W = (139, 150, 115, 128, 111, 125, 109)
W[0] -> 139
W[1] -> 150

B =
array([[130, 108, 149, 141, 132, 143, 134, 126, 125],
       [125, 122, 141, 154, 130, 121, 139, 124, 106],
       [143, 131, 119, 130, 149, 146, 146, 132, 145],
       [136, 128, 135, 137, 140, 150, 139, 110, 140],
       [123, 133, 134, 147, 130, 120, 134, 125, 112],
       [122, 113, 132, 128, 118, 110, 122, 157, 109],
       [135, 124, 132, 127, 136, 146, 133, 123, 142]])
B[0][0]	130
B[6][8]	142
B[:, 1]	[108, 122, 131, 128, 133, 113, 124]
B[5]	[122, 113, 132, 128, 118, 110, 122, 157, 109]
B[2][3]	130
B[1][3]	154
B[6][1]	124
B[1][4]	130
B[3][7]	110
B[4]	[123, 133, 134, 147, 130, 120, 134, 125, 112]
B[6][3]	127
B[5][7]	157
B[3][2]	135
B[0][8]	125
B[5][0]	122
B[0][1]	108
B[:, 5]	[143, 121, 146, 150, 120, 110, 146]
B[6][5]	146
B[5][5]	110
B[1]	[125, 122, 141, 154, 130, 121, 139, 124, 106]
B[5][3]	128
B[2][6]	146
B[0][3]	141
B[:, 6]	[134, 139, 146, 139, 134, 122, 133]
B[:, 2]	[149, 141, 119, 135, 134, 132, 132]
B[1][5]	121

A =
[[135 138 131 125]
 [139 140 157 115]
 [125 128 135 122]
 [127 127 112 133]
 [117 123 148 126]
 [135 135 142 128]
 [141 137 142 131]
 [129 124 121 123]]
A[0][0] = 135
A[6] = [141, 137, 142, 131]
A[7][2] = 121
A[:, 1] = [138, 140, 128, 127, 123, 135, 137, 124]
A[4][0] = 117
A[5] = [135, 135, 142, 128]
A[3] = [127, 127, 112, 133]
A[4] = [117, 123, 148, 126]
A[0][3] = 125
A[6][3] = 131
A[6][2] = 142
A[:, 3] = [125, 115, 122, 133, 126, 128, 131, 123]
A[2][3] = 122
A[0][1] = 138
A[5][1] = 135

M =
[[136 143 141 123 134 139 149 139 139 120]
 [137 142 137 124 136 146 147 141 135 120]
 [138 140 134 128 134 144 143 138 132 121]
 [118 125 120 121 137 135 131 132 126 130]
 [141 129 135 138 114 120 114 124 126 130]
 [118 125 119 122 138 136 132 133 125 130]
 [127 134 119 139 122 129 128 122 120 127]
 [120 128 121 121 138 138 134 134 127 129]
 [123 116 130 127 138 122 125 128 136 136]
 [130 131 133 131 121 121 125 127 129 133]
 [125 133 119 138 123 127 128 121 121 128]
 [138 126 132 135 118 123 113 125 124 130]
 [138 128 133 135 117 123 114 125 124 130]
 [128 131 134 133 120 116 126 124 131 134]
 [126 131 117 140 125 129 126 122 119 129]
 [123 127 122 124 136 137 130 133 125 130]]
M[0,-10] -> 136
M[-10] -> [127, 134, 119, 139, 122, 129, 128, 122, 120, 127]
M[-8,-3] -> 128
M[4,2] -> 135
M[-3] -> [128, 131, 134, 133, 120, 116, 126, 124, 131, 134]
M[3,8] -> 126
M[:, -4] -> [149, 147, 143, 131, 114, 132, 128, 134, 125, 125, 128, 113, 114, 126, 126, 130]
M[-6,-5] -> 127
M[12,-7] -> 135
M[6,7] -> 122
M[:, -5] -> [139, 146, 144, 135, 120, 136, 129, 138, 122, 121, 127, 123, 123, 116, 129, 137]
M[:, -1] -> [120, 120, 121, 130, 130, 130, 127, 129, 136, 133, 128, 130, 130, 134, 129, 130]
M[14,6] -> 126
M[-4,-9] -> 128
M[-1] -> [123, 127, 122, 124, 136, 137, 130, 133, 125, 130]
M[-12,-6] -> 114
M[-10,-4] -> 128
M[-9,3] -> 121
M[12,8] -> 124
M[-16,-5] -> 139
M[4,-9] -> 129
M[-2,-6] -> 125
M[12,9] -> 130
M[10,2] -> 119
M[:, 3] -> [123, 124, 128, 121, 138, 122, 139, 121, 127, 131, 138, 135, 135, 133, 140, 124]
M[-11,6] -> 132
M[-1,-1] -> 130
M[4,-4] -> 114
M[5] -> [118, 125, 119, 122, 138, 136, 132, 133, 125, 130]
M[15,-7] -> 124
M[:, 7] -> [139, 141, 138, 132, 124, 133, 122, 134, 128, 127, 121, 125, 125, 124, 122, 133]
M[-6,4] -> 123
M[:, -9] -> [143, 142, 140, 125, 129, 125, 134, 128, 116, 131, 133, 126, 128, 131, 131, 127]
M[2,-9] -> 140
M[5,1] -> 125
M[13,2] -> 134
